Each row is followed by its class.
-24, 36, 11, -2, -27, 40, -53, -76, -152, 124, -99, 2, -27, 98, -31, -106, 58, 126, 21, 58, -64, -22, 0, -17, -167, -27, -28, -264, -29, -16, 218, -56, 5, -29, -125, 21, 37, -305, -122, 81, -16, 35, -77, -35, -42, 1, -49, -44, 40, 15  bifav
-9, -215, -1, -99, 52, 74, -76, -138, -222, 456, 16, -91, -37, 125, -43, -115, 58, -31, -19, 46, -59, 31, -36, 0, -56, -55, -33, -251, 122, 22, 400, 55, -90, 53, -170, -1, -54, -486, -138, 233, 7, -90, -199, 3, -94, -15, -118, -42, 175, 126  Zod
21, -158, 44, -34, 48, -14, -57, -97, 9, 148, 58, -73, 18, 107, -35, -42, 56, -29, -70, 10, -11, 31, -103, -14, 86, -81, -16, 168, 186, 39, 59, 54, 196, -8, -96, 52, 20, -152, -47, 122, 21, -223, 76, 14, 66, 2, 46, -48, 111, 63  Zod
-13, 116, 12, -43, -60, 140, -142, -238, -330, -174, 72, -188, 93, 175, -103, -160, 80, 133, -53, 68, -87, 24, -204, -39, -493, -14, -153, 265, 165, -7, 225, -170, 32, -9, 100, 72, 22, 196, -125, -69, 225, -62, 164, -212, -53, -11, 143, -106, -570, 14  bifav
28, -298, -12, -28, 77, 40, -12, -84, -181, 485, -48, -50, -22, 266, -155, -92, 62, 70, -75, 94, -81, 42, -90, 70, 57, -13, -54, -273, 183, 29, 259, 80, -65, -24, -342, -38, 18, -477, -218, 229, -47, -224, -142, 25, -161, -12, -64, -61, 399, 8  bifav
-2, -87, 130, -73, -1, -18, 53, -38, 19, -116, 99, -86, 192, -26, 7, 9, 17, -50, -53, -76, -84, 58, -260, 13, -45, 2, -48, 584, 241, 76, -183, -160, 35, 34, -33, 8, -32, 245, 58, -95, 151, -223, 339, -109, 121, -7, 252, -15, -332, 17  Zod
-43, -46, 43, -3, -15, 46, -35, -82, -220, 152, -43, -67, 35, 34, 19, -125, 22, 43, 5, 39, -48, 5, -73, 8, -173, 3, -19, 49, 148, 56, 151, -168, 8, 30, -86, 17, 14, -301, -69, 100, 92, 31, -30, -56, 87, -30, 27, 19, -95, 56  Zod
32, 341, -145, 14, -11, 25, -22, -111, 123, -440, 159, 32, -76, 96, 34, 117, -50, -34, 23, 72, 33, -123, 47, 18, -38, -66, -81, -125, -146, -79, 66, 133, 42, -79, 376, 37, -7, 334, 46, -113, -47, 115, 54, -26, -68, 53, -20, -140, -431, 84  guk
25, 79, -43, -24, 8, 28, -86, -249, -107, -332, -7, -66, -118, 307, -22, 3, 13, 50, -51, 93, -40, -70, -65, 12, -60, -19, -125, -61, 148, -14, 52, 176, -37, -64, 203, 17, 117, 50, -155, 90, -24, -30, 164, 2, -122, 85, 23, -168, 0, 43  bifav
9, 394, -136, 79, -31, 84, -36, -127, -81, -134, 112, 52, 24, 59, -7, -126, -41, 38, 38, 141, -6, -43, 25, 1, -391, -95, 6, -207, -190, -243, 92, -32, 152, -23, 245, 0, 2, 208, 28, -89, 74, 228, -82, -159, -61, -39, 21, -37, -579, 12  guk
71, 114, -55, 41, 22, 3, -12, -33, 65, -87, 70, -13, -73, 140, 56, 55, -20, -55, 22, 62, 66, -71, 69, -2, 20, -2, -21, -111, -63, -39, 24, 161, 8, -36, 118, -13, 14, 4, 22, -6, -50, 54, 4, 26, -64, 43, -49, -66, 42, 10  guk
-33, 184, -63, 8, -25, -16, 8, -54, 60, -143, 127, 29, 58, 30, 13, 6, -34, -35, 59, -30, 12, 8, -28, -18, -191, -18, -5, 123, -76, -31, 35, -57, 65, 9, 133, -13, -24, 207, 108, -113, 169, 69, 69, -109, 54, -2, 80, -3, -344, 35  guk
-30, 174, 8, -21, -35, -84, 29, 17, 189, -354, 69, -9, 116, -101, 63, 98, -20, -25, -78, -67, 14, -24, -95, -52, -35, -54, -29, 439, 19, 28, -275, -124, 66, 11, 132, -41, 0, 379, 128, -181, 22, -96, 256, -28, 59, 14, 150, 18, -341, -66  bifav
41, -101, 25, -23, 33, 91, -27, -111, -78, 198, 182, -42, 57, 464, -118, -54, 40, -102, -61, 32, -69, 8, -125, 45, -88, -53, -18, 53, 91, -12, 187, 68, -26, 13, -92, 10, -18, -66, -37, 58, 81, -135, 16, -92, -40, -2, 46, -48, 3, 6  guk
30, -135, -77, 25, 163, 45, -75, -8, -69, 430, 105, 17, -106, 160, -141, -107, 0, 1, 59, 97, -8, 44, 95, -45, -57, -106, 4, -480, -75, -32, 447, 146, -4, 28, -178, 13, -38, -365, -79, 93, -1, 5, -304, 85, -223, -23, -181, -111, 202, 26  guk
14, 259, -87, 40, 5, -11, -36, -125, 14, -363, 67, -25, -51, 99, 27, 62, -46, -45, 9, 37, -4, -99, 18, -15, -68, -16, 39, -69, -10, -47, 49, 64, 37, -73, 256, -6, 41, 108, -24, -29, -31, 99, 117, -38, -51, 34, -11, -79, -286, 110  Zod
-55, 113, 0, -47, -54, 54, -71, -192, -257, -315, -14, -117, 80, 175, 13, -84, 3, 164, -29, 48, -71, -39, -160, -23, -337, 2, -76, 233, 163, -28, 26, -146, 66, 8, 102, 0, 74, 168, -82, 68, 119, -19, 307, -105, 10, 33, 131, -82, -422, 14  bifav
28, -195, 45, -25, -21, 12, -20, -90, 100, 126, 225, -27, 137, 113, -107, -2, 59, -125, -24, -62, -25, 75, -212, -5, -30, -40, -23, 454, 126, 7, 47, -2, 29, 38, -98, -27, -50, 154, 55, -25, 27, -316, 166, -85, -9, 8, 121, -16, -116, -59  guk
-20, 176, -217, 55, 5, -13, -62, -60, 70, -204, 82, -16, -14, -38, 21, -14, -31, 62, -2, 1, -4, 50, 17, 1, -152, -35, -14, -24, -98, -34, -12, -38, 72, -34, 185, -6, -12, 246, -20, -99, -43, 48, 52, -36, -111, -11, 54, 24, -337, 15  bifav
-43, 146, -18, 47, -8, 36, -16, -5, -95, -122, -77, 34, -72, 115, 96, 31, -33, -41, 57, 108, 55, -96, 86, -61, -30, 37, -35, -181, -3, -23, -34, 92, -7, -180, 56, -6, 91, -170, -53, 69, -10, 189, 2, 7, 38, 16, -11, 40, 106, 10  guk
-102, 401, -98, -2, -68, -5, 7, -15, -108, -434, -163, 199, -42, -34, 178, 24, -54, 140, 10, 94, -16, -164, 122, 15, -252, 20, 15, -215, -109, -73, -19, -89, -10, -25, 241, -8, 72, 13, -34, -79, -37, 325, 21, 1, 14, -1, -395, -30, -227, 8  bifav
